Here is a tiny trained network, its code and every weight. The questions are about switching its units off for an input and a class, where a switched-off unit gives its printed mean instead of its output.

import numpy as np


def w(rows, s, z=0):
    codes = np.array(rows[::2]) - 128.0
    scale = np.full(codes.shape[1], s)
    scale[-1] = z or s
    return codes * scale


def f(y):
    return y / 2 * (1 + np.tanh(0.7978845608 * (y + 0.044715 * y**3)))


def log_softmax(a):
    a = a - a.max(-1, keepdims=True)
    return a - np.log(np.exp(a).sum(-1, keepdims=True))


def net(x, mask):
    res = np.array(x, float).reshape(1, 6) / 4 @ E
    y = f(res @ A[0][:, :-1].T + A[0][:, -1])
    res = res + np.where(mask, y, B[0][:, -1]) @ B[0][:, :-1]
    return log_softmax(res[-1] @ U[:, :-1].T + U[:, -1])


A, B = {}, {}
E = w([
[150,172,135],'x0',
[172,92,255],'x1',
[188,15,74],'x2',
[23,27,143],'x3',
[183,36,78],'x4',
[239,83,162],'x5',
],0.0067)
A[0] = w([
[146,83,147,29],'n0',
[45,68,34,127],'n1',
[173,161,146,47],'n2',
[254,181,68,255],'n3',
[103,174,172,87],'n4',
[215,38,179,166],'n5',
[65,249,142,132],'n6',
],0.0085,0.0049)
B[0] = w([
[96,68,112,128],'n0',
[198,136,25,211],'n1',
[135,123,63,125],'n2',
[188,199,135,255],'n3',
[77,133,132,143],'n4',
[133,84,234,241],'n5',
[11,86,170,212],'n6',
],0.011,0.0074)
U = w([
[65,79,58,64],'0',
[122,122,132,12],'1',
[200,131,200,171],'2',
[122,124,132,4],'3',
[170,247,94,217],'4',
[46,168,202,69],'5',
[1,53,246,181],'6',
[159,16,20,113],'7',
],0.0089,0.013)

Each question gives the input, the list of numbers given to net, and the class t.
The units are the neurons (one row each of A and B). Each row of codes is followed by its name. A weight is (code - 128) times the scale printed after its matrix; where a second scale follows, it is the last column's (A, B and U).
mask holds one flag per neuron, in row order. A switched-off neuron (its flag False) gives its mean, the last column of its row in B, instead of its output. The means were averaged over made-up inputs and are rounded, as every weight is.
A unit's drop is (log p(t) with every unit on - log p(t) with that unit switched off) / (log p(t) with every unit on - log p(t) with every unit switched off).
The circuit of an input: a set's keep is (log p(t) with only the set's units on - log p(t) with every unit switched off) / (log p(t) with every unit on - log p(t) with every unit switched off). Starting from all 7 units, units are removed one at a time, each time the one whose removal leaves the highest keep (on an exact tie, the one counted first), for as long as the keep stays at least 0.8.
circuit, biggest first: the units of the circuit, biggest drop first
k most important neurons: the k neurons with the biggest drops, biggest first
drop when u is switched off: that unit's drop, to one decimal
input [-7,3,-8,-3,-3,8], class 6: circuit, biggest first -> (n1)
input [7,7,8,4,2,4], class 6: 2 most important neurons -> (n5 n1)
input [7,-7,1,8,-4,2], class 7: circuit, biggest first -> (n1 n3)
input [-5,-5,7,-4,7,1], class 2: 2 most important neurons -> (n3 n5)
input [-3,-1,6,-3,5,-3], class 4: circuit, biggest first -> (n3 n6)
input [0,4,3,3,0,-5], class 7: 4 most important neurons -> (n6 n5 n3 n4)
input [-4,-5,8,4,-4,-7], class 7: 2 most important neurons -> (n1 n3)
input [4,-3,-7,2,4,-8], class 6: 2 most important neurons -> (n6 n3)
input [2,-6,2,3,8,8], class 2: 2 most important neurons -> (n5 n3)
input [-6,0,2,5,-3,-4], class 4: drop when n1 is switched off -> 0.3
input [-7,-3,-6,-6,-3,-6], class 6: drop when n6 is switched off -> 0.6
input [5,5,-6,-6,3,-8], class 6: drop when n1 is switched off -> 0.1
